[100 107 128 132 128 149] out 128
[139 108 119 144 145 150 136] out 150
[113 130 150 148] out 150
[119 130 124 132 130 150] out 130
[150 122 129 138 121 101] out 121
[140 120 103 113 105 116] out 105
---
[[128 130 132 128]
 [125 100 118 133]] -> 130

[134 148 132 105 149] -> 148

[152 140 120 126] -> 140

[111 133 144 128 103 127] -> 133

[[105 110 148 140]
 [120 110 129 144]
 [105 129 127 156]] -> 110

[104 140 127 115 143 122 132] -> 140
---
[[126, 149, 127, 121, 130, 99, 139], [104, 120, 154, 133, 119, 150, 114], [113, 137, 110, 145, 121, 141, 125]] out 126, 125
[100, 147, 135, 144, 130, 139, 141] out 100, 141
[148, 132, 147, 102] out 148, 102
[130, 130, 130, 156, 140] out 130, 140
[120, 113, 125, 106, 116] out 120, 116
[125, 129, 124, 137, 102] out 125, 102
[[112, 146, 107, 127, 136], [118, 116, 124, 127, 144]] out 112, 144
[[157, 117, 116, 124, 141, 144, 113], [154, 125, 140, 145, 123, 99, 131]] out 157, 131
---
140,133,108,110,134,106,119
140,138,105,138,142,141,120
119,125,139,105,143,130,141
: 140

134,126,112,107,110
135,106,136,138,118
134,112,143,120,131
: 135

116,138,124,121
147,106,123,120
117,142,137,148
: 147

144,153,119,147,137,117
122,116,145,120,128,146
125,121,140,119,121,145
: 122

148,125,104,111,117,113,123
148,131,154,124,103,137,110
145,115,146,129,141,153,140
: 148

114,124,116,123,140
137,124,134,127,137
109,111,142,126,154
: 137

150,135,144,106,153,114
104,124,113,155,102,146
150,126,137,100,150,108
: 104
---
[[134 130 122 134 122 124 120 119 122]
 [137 129 123 125 108 126 126 105 129]
 [108 124 128 138 104 116 124 123 124]
 [131 133 135 135 106 118 132 127 124]
 [120 132 126 124 141 119 116 125 120]
 [124 119 127 134 126 123 119 145 122]
 [125 131 115 131 122 126 126 111 128]
 [133 125 137 118 147 124 135 120 126]] -> 137

[[130 131 143 127 132 138 131 115 114 131]
 [134 129 132 125 128 125 128 115 124 125]
 [128 122 111 132 122 113 122 115 146 127]
 [153 143 147 116 128 100 129 115 120 121]
 [132 135 145 125 131 131 129 115 114 129]] -> 134

[[120 153 128 128 105 122 133 128 128]
 [134 149 147 128 121 128 125 138 132]
 [121 152 128 129 106 130 133 130 130]
 [137 148 147 128 126 129 129 139 128]
 [122 128 148 128 110 126 129 125 121]
 [135 149 147 122 124 127 129 136 131]
 [127 153 148 133 128 123 127 127 126]] -> 134

[[109 144 134 108 107 122]
 [107 140 112 109 131 123]
 [137 124 122 134 137 130]
 [108 144 134 108 107 122]
 [135 119 142 148 120 138]] -> 107

[[117 122 140 128 121 127 125 130 138 134 149 130]
 [145 134 144 120 121 122 117 120 122 145 124 121]
 [127 143 115 126 122 126 135 124 121 133 124 125]
 [126 127 123 141 123 142 127 140 120 113 137 140]
 [117 132 124 120 145 119 141 121 121 137 122 120]
 [128 128 122 139 123 140 127 138 121 114 134 139]
 [135 141 120 129 117 131 127 127 120 129 124 129]] -> 145

[[135 140 123 126 142 111 139 138 139 130 141 124 134]
 [119 123 131 128 123 119 124 118 125 130 122 130 123]
 [135 134 146 152 138 121 136 124 143 149 132 151 136]
 [137 148 122 125 146 107 147 135 144 127 148 123 143]
 [148 150 114 123 147 123 149 141 145 120 150 119 149]
 [125 127 117 115 124 131 126 129 122 115 127 115 127]] -> 119

[[131 117 135 129 147 143 115 137 134 124 137 141 121 132 143 128]
 [124 127 128 126 128 132 130 128 126 123 129 121 115 129 136 146]
 [125 121 132 132 122 149 126 125 131 124 131 119 120 132 148 129]
 [128 135 107 135 131 115 122 121 139 115 115 138 128 136 128 117]
 [127 133 118 121 139 112 134 119 130 146 136 128 109 133 120 125]
 [119 131 131 120 117 128 117 128 136 128 117 128 136 131 115 119]
 [129 127 124 133 128 129 135 135 127 110 116 133 136 124 132 131]
 [126 131 131 131 123 138 115 128 141 110 116 138 121 133 136 123]
 [124 128 135 137 119 114 112 128 115 119 127 101 135 133 126 150]
 [143 136 131 136 124 124 117 128 131 116 125 149 148 122 117 110]] -> 124

[[128 122 138 131 129 117 121 112 130 129]
 [125 133 130 128 128 127 123 129 129 132]
 [129 129 139 126 132 124 121 128 128 133]
 [130 123 128 129 128 131 128 130 130 128]
 [128 132 118 132 127 124 133 123 131 126]
 [129 128 131 127 129 135 127 135 121 125]
 [131 138 127 118 139 125 138 154 128 129]
 [128 123 121 126 125 126 138 127 130 123]
 [130 137 126 124 134 134 132 143 122 129]
 [133 122 123 132 129 130 134 125 128 123]
 [128 126 122 135 122 132 127 113 127 125]
 [130 128 121 129 126 123 134 118 134 126]] -> 125

[[135 109 125 134 142 155 128 121 118 132]
 [133 133 136 153 124 129 151 131 126 112]
 [118 110 107 121 134 133 108 120 124 141]
 [109 130 112 140 114 106 126 129 137 129]
 [126 105 113 141 139 147 126 120 118 132]
 [129 113 133 127 137 157 125 121 132 145]
 [137 146 146 136 121 120 147 136 130 113]
 [129 119 141 128 134 156 130 123 139 146]
 [135 136 139 150 123 127 151 133 127 112]
 [116 128 137 149 117 136 142 127 149 139]
 [111 120 102 141 121 111 121 125 126 127]
 [148 128 145 114 142 149 129 128 119 127]] -> 133
---
[153 133 130 132 136] Answer: 132

[[118 127 133 138 155 114 104]
 [123 123 131 129 119 107 124]
 [122 129 134 129 148 128 135]] Answer: 107

[[113 106 122 123]
 [120 151 150 155]] Answer: 113

[147 128 156 107 152 155 127] Answer: 127

[132 131 103 117 135] Answer: 117

[[112 133 153 123 125 129]
 [130 126 119 131 128 137]] Answer: 119

[[143 120 127 137 143]
 [138 132 154 142 138]] Answer: 127

[115 127 110 130 133 106] Answer: 110

[[131 124 122 125]
 [150 150 143 117]] Answer: 122
